Below are the code and all the weights of a small trained network. Each question names an input and a target symbol and asks about switching units off, where a switched-off unit gives its printed mean instead of its output.

import numpy as np


def w(rows, s, z=0):
    codes = np.array(rows[::2]) - 128.0
    scale = np.full(codes.shape[1], s)
    scale[-1] = z or s
    return codes * scale


def f(y):
    return np.maximum(y, 0)


def softmax(a):
    e = np.exp(a - a.max(-1, keepdims=True))
    return e / e.sum(-1, keepdims=True)


def log_softmax(a):
    a = a - a.max(-1, keepdims=True)
    return a - np.log(np.exp(a).sum(-1, keepdims=True))


def net(x, mask):
    ids = ['ΞΣΩαβγδεζμπφ'.index(c) for c in x.split()]
    T = len(ids)
    res = E[ids] + P[:T]
    u = 0
    for l in range(2):
        r = res
        for j in range(2):
            rows = slice(3 * j, 3 * j + 3)
            q, k, v = (r @ M[l][rows].T for M in (Q, K, V))
            z = softmax(np.where(np.tri(T) > 0, q @ k.T / 3**0.5, -1e9)) @ v
            o = O[l][rows]
            res = res + np.where(mask[u + j], z, o[:, -1]) @ o[:, :-1]
        u += 2
        y = f(res @ A[l][:, :-1].T + A[l][:, -1])
        res = res + np.where(mask[u : u + 4], y, B[l][:, -1]) @ B[l][:, :-1]
        u += 4
    return log_softmax(res[-1] @ U[:, :-1].T + U[:, -1])


Q, K, V, O, A, B = {}, {}, {}, {}, {}, {}
E = w([
[124,134,149,95,109,118],'Ξ',
[74,128,159,94,143,118],'Σ',
[201,72,162,84,207,75],'Ω',
[59,168,127,158,115,164],'α',
[87,233,65,162,209,147],'β',
[139,91,99,6,73,209],'γ',
[238,48,58,59,156,211],'δ',
[242,94,183,241,133,159],'ε',
[138,194,148,73,52,187],'ζ',
[78,99,87,137,103,167],'μ',
[126,155,146,112,98,70],'π',
[76,189,170,113,206,145],'φ',
],0.015)
P = w([
[179,64,247,253,130,134],'0',
[141,118,146,178,155,97],'1',
[145,126,129,159,163,90],'2',
[152,139,124,145,151,83],'3',
[141,131,62,127,163,63],'4',
[151,141,55,119,158,59],'5',
[151,157,55,102,153,55],'6',
[152,157,37,85,142,46],'7',
[181,157,33,101,131,71],'8',
[179,166,27,87,125,63],'9',
[170,161,21,69,121,47],'10',
],0.0055)
Q[0] = w([
[86,110,196,193,89,112],'L0H0',
[174,77,79,134,128,118],'L0H0',
[143,156,156,111,108,132],'L0H0',
[141,112,252,127,105,113],'L0H1',
[121,125,154,84,110,109],'L0H1',
[161,162,189,90,162,119],'L0H1',
],0.034)
K[0] = w([
[215,104,170,146,132,205],'L0H0',
[129,171,161,132,172,66],'L0H0',
[86,147,179,123,125,126],'L0H0',
[102,6,233,233,112,67],'L0H1',
[72,108,88,135,70,42],'L0H1',
[68,66,182,118,175,81],'L0H1',
],0.024)
V[0] = w([
[110,111,148,123,112,111],'L0H0',
[141,122,86,163,118,171],'L0H0',
[169,149,129,95,121,156],'L0H0',
[166,167,194,103,100,120],'L0H1',
[17,2,153,107,239,174],'L0H1',
[98,69,165,187,147,154],'L0H1',
],0.0067)
O[0] = w([
[107,106,148,129,126,113,78],'L0H0',
[156,182,100,98,111,114,193],'L0H0',
[172,159,127,125,139,136,60],'L0H0',
[62,135,164,136,255,150,9],'L0H1',
[134,22,116,164,24,76,179],'L0H1',
[102,117,179,152,110,116,42],'L0H1',
],0.0056,0.0014)
A[0] = w([
[50,208,81,158,26,222,83],'L0N0',
[84,234,69,254,90,67,54],'L0N1',
[30,97,145,34,112,78,52],'L0N2',
[132,193,94,232,210,154,4],'L0N3',
],0.0078,0.0044)
B[0] = w([
[66,79,138,113,198,70,252],'L0N0',
[108,72,118,134,46,254,207],'L0N1',
[184,171,109,149,43,94,175],'L0N2',
[222,150,52,157,98,121,198],'L0N3',
],0.009,0.0039)
Q[1] = w([
[143,147,150,76,107,75],'L1H0',
[120,153,255,142,99,134],'L1H0',
[201,118,188,117,131,148],'L1H0',
[129,95,174,158,112,142],'L1H1',
[132,114,72,149,145,136],'L1H1',
[100,79,82,132,120,144],'L1H1',
],0.037)
K[1] = w([
[131,152,179,68,63,107],'L1H0',
[136,123,252,169,104,202],'L1H0',
[186,80,169,141,139,98],'L1H0',
[159,107,177,173,102,190],'L1H1',
[150,164,79,101,141,147],'L1H1',
[141,135,76,53,128,182],'L1H1',
],0.031)
V[1] = w([
[71,207,154,107,91,142],'L1H0',
[147,141,130,68,141,155],'L1H0',
[170,173,110,129,114,38],'L1H0',
[84,143,100,194,115,120],'L1H1',
[187,95,81,175,195,80],'L1H1',
[108,156,118,115,124,7],'L1H1',
],0.019)
O[1] = w([
[103,108,90,225,126,88,73],'L1H0',
[128,195,154,120,87,75,121],'L1H0',
[87,106,142,146,141,70,103],'L1H0',
[71,184,172,115,95,122,189],'L1H1',
[156,116,208,177,127,112,184],'L1H1',
[115,109,168,119,116,247,3],'L1H1',
],0.013,0.0065)
A[1] = w([
[31,220,194,192,255,172,131],'L1N0',
[234,163,144,143,80,165,4],'L1N1',
[191,123,75,132,220,223,59],'L1N2',
[176,213,136,151,196,78,108],'L1N3',
],0.0094,0.011)
B[1] = w([
[53,200,59,87,217,130,180],'L1N0',
[82,254,140,159,35,134,153],'L1N1',
[108,184,149,79,91,85,156],'L1N2',
[93,75,140,149,110,220,254],'L1N3',
],0.0091,0.01)
U = w([
[200,71,121,162,161,143,252],'Ξ',
[95,3,126,103,49,255,213],'Σ',
[163,108,182,184,129,170,145],'Ω',
[159,98,48,79,92,127,43],'α',
[107,92,140,130,104,144,127],'β',
[166,155,138,113,70,163,74],'γ',
[134,106,135,130,111,152,84],'δ',
[139,82,201,73,154,116,94],'ε',
[152,150,24,254,30,225,56],'ζ',
[62,97,177,111,70,31,170],'μ',
[144,175,137,144,221,177,203],'π',
[131,98,135,135,103,152,97],'φ',
],0.0066,0.0038)

Each question gives the input, a string of symbols that net reads in full, and the target symbol t.
The units are the heads (3 rows each of Q, K, V and O) and the neurons (one row each of A and B). Each row of codes is followed by its name. A weight is (code - 128) times the scale printed after its matrix; where a second scale follows, it is the last column's (O, A, B and U).
mask holds one flag per unit, layer by layer, with each layer's heads first. A switched-off unit (its flag False) gives its mean, the last column of its rows in O or B, instead of its output. The means were averaged over made-up inputs and are rounded, as every weight is.
A unit's drop is (log p(t) with every unit on - log p(t) with that unit switched off) / (log p(t) with every unit on - log p(t) with every unit switched off).
The circuit of an input: a set's keep is (log p(t) with only the set's units on - log p(t) with every unit switched off) / (log p(t) with every unit on - log p(t) with every unit switched off). Starting from all 12 units, units are removed one at a time, each time the one whose removal leaves the highest keep (on an exact tie, the one counted first), for as long as the keep stays at least 0.8.
units of the circuit, in order: the units of the circuit, biggest drop first
k most important neurons of layer l: the k neurons of layer l with the biggest drops, biggest first
heads that matter: for each layer, one digit per head in row order, 1 if its drop is at least 0.15 and else 0, layers parted by /
drop of u: that unit's drop, to one decimal
input γ β β Σ, target γ: units of the circuit, in order => (L1H0 L0N2 L0N0)
input μ μ μ Σ Σ Σ μ φ π, target Σ: heads that matter => 01 / 01
input ε μ Σ ε Σ μ μ Σ μ, target Σ: units of the circuit, in order => (L1H1 L1H0 L0N0)
input μ μ β Σ ζ ζ β α, target μ: units of the circuit, in order => (L0N1 L1H1)
input π μ μ Σ, target π: units of the circuit, in order => (L0H1 L1N0 L1H1)
input ζ π μ π, target ζ: units of the circuit, in order => (L1H0 L0H1)
input Σ Ξ μ π, target Σ: heads that matter => 01 / 11
input π μ φ μ Σ Σ Σ ε ζ, target Σ: units of the circuit, in order => (L1H1)
input Σ β μ Σ Ω, target ε: heads that matter => 00 / 10
input μ μ β ε Ξ, target μ: units of the circuit, in order => (L1H0 L0N1)
input μ Σ Ξ, target μ: units of the circuit, in order => (L0H1 L1H1)
input μ μ μ Σ μ Σ μ φ, target π: units of the circuit, in order => (L1N0 L1H1)
input ε ε Σ, target ε: units of the circuit, in order => (L0H1 L1H0 L1H1)
input μ φ π μ δ Ξ φ μ, target Ξ: heads that matter => 00 / 01
input ε Σ Σ Σ Σ ε μ μ ε μ ζ, target μ: units of the circuit, in order => (L1H0)
input π γ Ξ, target π: heads that matter => 01 / 01
input Σ φ μ β Σ μ Σ π β π ζ, target π: heads that matter => 01 / 11
input μ β μ α, target μ: units of the circuit, in order => (L1H1 L0N1)
input μ μ ζ, target μ: units of the circuit, in order => (L1H0 L1H1)
input μ μ α Σ, target μ: 2 most important neurons of layer 0 => (L0N0 L0N2)
input ζ μ Σ μ φ δ Ω α, target Ξ: 2 most important neurons of layer 0 => (L0N0 L0N3)
input μ Σ Σ Σ Σ μ μ μ μ ε, target Ω: most important neuron of layer 0 => (L0N3)
input β α γ μ β Σ γ γ, target α: drop of L1N2 => 0.0
input μ β μ δ, target γ: drop of L0N1 => 2.6
input Σ γ ζ Ξ, target Σ: drop of L0N2 => 0.1
input ζ φ Ξ Ξ, target ζ: 2 most important neurons of layer 0 => (L0N3 L0N0)
